Below are the code and all the weights of a small trained network. Each question names an input and a class and asks about switching units off, where a switched-off unit gives its printed mean instead of its output.

import numpy as np


def w(rows, s, z=0):
    codes = np.array(rows[::2]) - 128.0
    scale = np.full(codes.shape[1], s)
    scale[-1] = z or s
    return codes * scale


def f(y):
    return np.maximum(y, 0)


def log_softmax(a):
    a = a - a.max(-1, keepdims=True)
    return a - np.log(np.exp(a).sum(-1, keepdims=True))


def net(x, mask):
    res = np.array(x, float).reshape(1, 4) / 4 @ E
    y = f(res @ A[0][:, :-1].T + A[0][:, -1])
    res = res + np.where(mask, y, B[0][:, -1]) @ B[0][:, :-1]
    return log_softmax(res[-1] @ U[:, :-1].T + U[:, -1])


A, B = {}, {}
E = w([
[220,176,21,151],'x0',
[158,167,139,2],'x1',
[123,7,62,91],'x2',
[23,180,46,109],'x3',
],0.0042)
A[0] = w([
[125,221,171,166,96],'n0',
[123,49,78,97,98],'n1',
[150,149,143,19,103],'n2',
[125,65,96,105,96],'n3',
[126,39,72,97,114],'n4',
[188,160,60,150,101],'n5',
[207,166,37,156,105],'n6',
[44,163,79,123,100],'n7',
[171,148,78,149,105],'n8',
[127,91,104,111,105],'n9',
[130,136,138,89,112],'n10',
[143,121,138,132,161],'n11',
[201,93,182,152,98],'n12',
[50,162,77,126,84],'n13',
[109,97,117,248,90],'n14',
[71,160,89,123,119],'n15',
[211,92,190,152,88],'n16',
[56,168,81,118,116],'n17',
[163,156,143,8,100],'n18',
[168,108,156,138,95],'n19',
[113,143,102,127,116],'n20',
[163,152,123,56,98],'n21',
[94,115,163,111,96],'n22',
[34,88,221,115,94],'n23',
[130,254,185,161,100],'n24',
[105,100,119,240,110],'n25',
[86,149,99,127,100],'n26',
[127,62,86,102,100],'n27',
[66,88,175,109,101],'n28',
[175,146,90,145,94],'n29',
[128,198,164,159,92],'n30',
[53,99,209,111,92],'n31',
[110,103,123,225,89],'n32',
[152,151,138,37,96],'n33',
[152,145,106,137,108],'n34',
[222,85,196,154,96],'n35',
[125,167,145,147,116],'n36',
[136,133,120,139,254],'n37',
[74,155,88,132,100],'n38',
[166,151,84,144,106],'n39',
[179,143,64,147,101],'n40',
[111,107,121,212,91],'n41',
],0.0098,0.0053)
B[0] = w([
[163,79,129,196,175],'n0',
[170,90,136,194,174],'n1',
[96,169,70,161,177],'n2',
[163,101,132,178,158],'n3',
[156,72,140,195,188],'n4',
[129,174,188,133,182],'n5',
[120,185,208,131,204],'n6',
[192,141,104,82,177],'n7',
[127,160,170,131,166],'n8',
[149,112,131,159,146],'n9',
[123,145,110,145,142],'n10',
[112,109,127,103,159],'n11',
[193,139,105,83,167],'n12',
[200,152,103,96,168],'n13',
[97,183,64,170,181],'n14',
[169,125,111,90,170],'n15',
[207,146,103,84,170],'n16',
[181,126,107,81,180],'n17',
[95,183,64,165,184],'n18',
[163,141,116,108,143],'n19',
[151,142,126,119,143],'n20',
[109,173,92,155,160],'n21',
[132,160,154,142,146],'n22',
[124,197,210,133,194],'n23',
[163,62,136,218,196],'n24',
[83,168,70,150,186],'n25',
[168,140,113,112,149],'n26',
[163,98,135,184,165],'n27',
[129,165,185,131,169],'n28',
[139,158,169,129,156],'n29',
[160,95,128,184,160],'n30',
[127,188,195,137,179],'n31',
[107,175,75,166,167],'n32',
[107,168,77,157,166],'n33',
[131,143,151,132,144],'n34',
[208,140,99,70,180],'n35',
[140,104,128,152,149],'n36',
[2,23,144,29,253],'n37',
[177,142,107,103,159],'n38',
[130,158,167,132,161],'n39',
[127,164,182,137,173],'n40',
[109,169,84,162,161],'n41',
],0.045,0.0054)
U = w([
[93,186,255,119,81],'0',
[49,175,20,164,116],'1',
[217,108,92,30,105],'2',
[150,16,153,223,116],'3',
[25,37,148,39,252],'4',
],0.0064,0.0017)

Each question gives the input, the list of numbers given to net, and the class t.
The units are the neurons (one row each of A and B). Each row of codes is followed by its name. A weight is (code - 128) times the scale printed after its matrix; where a second scale follows, it is the last column's (A, B and U).
mask holds one flag per neuron, in row order. A switched-off neuron (its flag False) gives its mean, the last column of its row in B, instead of its output. The means were averaged over made-up inputs and are rounded, as every weight is.
A unit's drop is (log p(t) with every unit on - log p(t) with that unit switched off) / (log p(t) with every unit on - log p(t) with every unit switched off).
The circuit of an input: a set's keep is (log p(t) with only the set's units on - log p(t) with every unit switched off) / (log p(t) with every unit on - log p(t) with every unit switched off). Starting from the 12 units with the biggest drops (on a tie, the unit counted first), units are removed one at a time, each time the one whose removal leaves the highest keep (on an exact tie, the one counted first), for as long as the keep stays at least 0.8.
circuit, biggest first: the units of the circuit, biggest drop first
unit that matters most: the unit with the biggest drop
k most important neurons: the k neurons with the biggest drops, biggest first
drop of u: that unit's drop, to one decimal
input [3,-2,-1,-1], class 4: most important neuron -> [n23]
input [2,-6,-2,7], class 2: 3 most important neurons -> [n7; n17; n13]
input [-3,-4,4,-2], class 1: circuit, biggest first -> [n25; n14]
input [-6,8,-7,2], class 1: 2 most important neurons -> [n18; n2]
input [-5,-6,-1,-4], class 1: 3 most important neurons -> [n14; n25; n6]
input [5,4,-7,-6], class 3: 3 most important neurons -> [n24; n0; n30]
input [-6,8,4,8], class 1: 3 most important neurons -> [n18; n2; n33]
input [-4,6,-7,-7], class 2: 2 most important neurons -> [n35; n16]
input [-7,6,4,-8], class 2: 4 most important neurons -> [n35; n16; n12; n6]
input [0,0,8,-6], class 3: 3 most important neurons -> [n4; n1; n27]
input [8,-3,6,7], class 0: 3 most important neurons -> [n6; n5; n40]
input [-1,2,8,-6], class 3: 2 most important neurons -> [n4; n1]
input [-5,-6,-7,-6], class 3: 2 most important neurons -> [n24; n0]
input [4,-1,-6,-7], class 2: unit that matters most -> n35
input [6,-8,-7,-4], class 1: 4 most important neurons -> [n14; n25; n32; n41]
input [5,-4,2,3], class 0: drop of n6 -> 0.2
input [-4,3,-6,1], class 3: drop of n24 -> 0.3
input [5,-3,-2,6], class 2: drop of n17 -> 0.4
